Below is a small trained network, with its code and all its weights. Each question gives an input and a class and asks what happens when units are switched off, that is, made to give their printed mean instead of their output.

import numpy as np


def w(rows, s, z=0):
    codes = np.array(rows[::2]) - 128.0
    scale = np.full(codes.shape[1], s)
    scale[-1] = z or s
    return codes * scale


def norm(h):
    return h / np.sqrt((h * h).mean(-1, keepdims=True) + 1e-5)


def f(y):
    return np.maximum(y, 0)


def log_softmax(a):
    a = a - a.max(-1, keepdims=True)
    return a - np.log(np.exp(a).sum(-1, keepdims=True))


def net(x, mask):
    res = np.array(x, float).reshape(1, 2) / 4 @ E
    u = 0
    for l in range(2):
        y = f(norm(res) @ A[l][:, :-1].T + A[l][:, -1])
        res = res + np.where(mask[u : u + 11], y, B[l][:, -1]) @ B[l][:, :-1]
        u += 11
    return log_softmax(norm(res)[-1] @ U[:, :-1].T + U[:, -1])


A, B = {}, {}
E = w([
[3,137,129,102],'x0',
[41,96,225,116],'x1',
],0.014)
A[0] = w([
[139,125,99,214,200],'L0N1',
[91,69,165,101,151],'L0N2',
[166,99,101,170,3],'L0N3',
[106,149,134,204,156],'L0N4',
[110,4,188,129,120],'L0N5',
[182,39,206,137,56],'L0N6',
[93,118,238,145,11],'L0N7',
[183,129,204,97,23],'L0N8',
[203,107,189,211,157],'L0N9',
[115,38,216,54,47],'L0N10',
[105,139,176,95,218],'L0N11',
],0.014,0.0075)
B[0] = w([
[111,134,141,193,217],'L0N1',
[119,215,106,135,218],'L0N2',
[203,27,166,150,144],'L0N3',
[113,105,83,68,153],'L0N4',
[101,165,192,114,229],'L0N5',
[103,179,101,51,196],'L0N6',
[129,6,173,190,203],'L0N7',
[159,168,161,100,158],'L0N8',
[170,65,37,99,255],'L0N9',
[84,57,208,151,215],'L0N10',
[138,92,121,71,232],'L0N11',
],0.014,0.008)
A[1] = w([
[115,177,94,158,3],'L1N1',
[96,79,168,165,13],'L1N2',
[60,54,183,167,96],'L1N3',
[58,52,172,167,60],'L1N4',
[179,69,172,124,58],'L1N5',
[99,251,86,169,6],'L1N6',
[59,77,196,163,42],'L1N7',
[222,28,156,158,132],'L1N8',
[155,155,155,72,177],'L1N9',
[112,195,88,136,58],'L1N10',
[152,116,26,158,32],'L1N11',
],0.017,0.0077)
B[1] = w([
[191,175,213,148,142],'L1N1',
[99,90,188,89,159],'L1N2',
[145,77,213,152,230],'L1N3',
[152,45,222,127,213],'L1N4',
[130,193,64,149,165],'L1N5',
[170,250,202,169,165],'L1N6',
[135,60,219,85,215],'L1N7',
[123,74,28,104,254],'L1N8',
[86,206,146,128,172],'L1N9',
[155,167,180,130,157],'L1N10',
[195,105,197,213,234],'L1N11',
],0.014,0.0095)
U = w([
[252,57,22,179,182],'0',
[211,213,143,195,197],'1',
[162,96,69,47,168],'2',
[61,87,82,203,7],'3',
[64,95,82,206,7],'4',
[67,100,84,185,7],'5',
[79,36,227,92,174],'6',
[42,246,134,74,74],'7',
],0.018,0.011)

Each question gives the input, the list of numbers given to net, and the class t.
The units are the neurons (one row each of A and B). Each row of codes is followed by its name. A weight is (code - 128) times the scale printed after its matrix; where a second scale follows, it is the last column's (A, B and U).
mask holds one flag per neuron, layer by layer. A switched-off neuron (its flag False) gives its mean, the last column of its row in B, instead of its output. The means were averaged over made-up inputs and are rounded, as every weight is.
A unit's drop is (log p(t) with every unit on - log p(t) with that unit switched off) / (log p(t) with every unit on - log p(t) with every unit switched off).
unit that matters most: the unit with the biggest drop
k most important neurons: the k neurons with the biggest drops, biggest first
top k neurons in layer l: the k neurons of layer l with the biggest drops, biggest first
drop of u: that unit's drop, to one decimal
input [5,-1], class 7: unit that matters most => L0N7
input [8,-5], class 7: 2 most important neurons => L0N9, L0N7
input [0,-2], class 0: 2 most important neurons => L0N2, L0N6
input [-8,7], class 2: top 3 neurons in layer 0 => L0N9, L0N6, L0N8
input [3,-4], class 1: top 3 neurons in layer 0 => L0N10, L0N7, L0N9
input [-7,3], class 2: 4 most important neurons => L0N9, L0N6, L0N8, L0N7
input [3,-3], class 1: 3 most important neurons => L0N10, L0N7, L0N9
input [1,-5], class 1: 3 most important neurons => L0N7, L0N9, L0N10
input [2,-1], class 7: top 3 neurons in layer 0 => L0N9, L0N7, L0N10
input [5,-3], class 7: 3 most important neurons => L0N9, L0N7, L0N10
input [8,-4], class 7: top 3 neurons in layer 0 => L0N7, L0N10, L0N9
input [3,-8], class 1: top 2 neurons in layer 0 => L0N9, L0N7
input [7,-5], class 1: 2 most important neurons => L0N10, L0N7
input [8,-6], class 1: 3 most important neurons => L0N10, L0N9, L0N7
input [7,-6], class 1: unit that matters most => L0N9
input [7,-2], class 7: 3 most important neurons => L0N7, L0N10, L0N9
input [1,-6], class 1: drop of L0N10 => 0.4
input [-4,3], class 2: drop of L0N6 => 0.3
input [-6,1], class 0: drop of L0N4 => 0.0
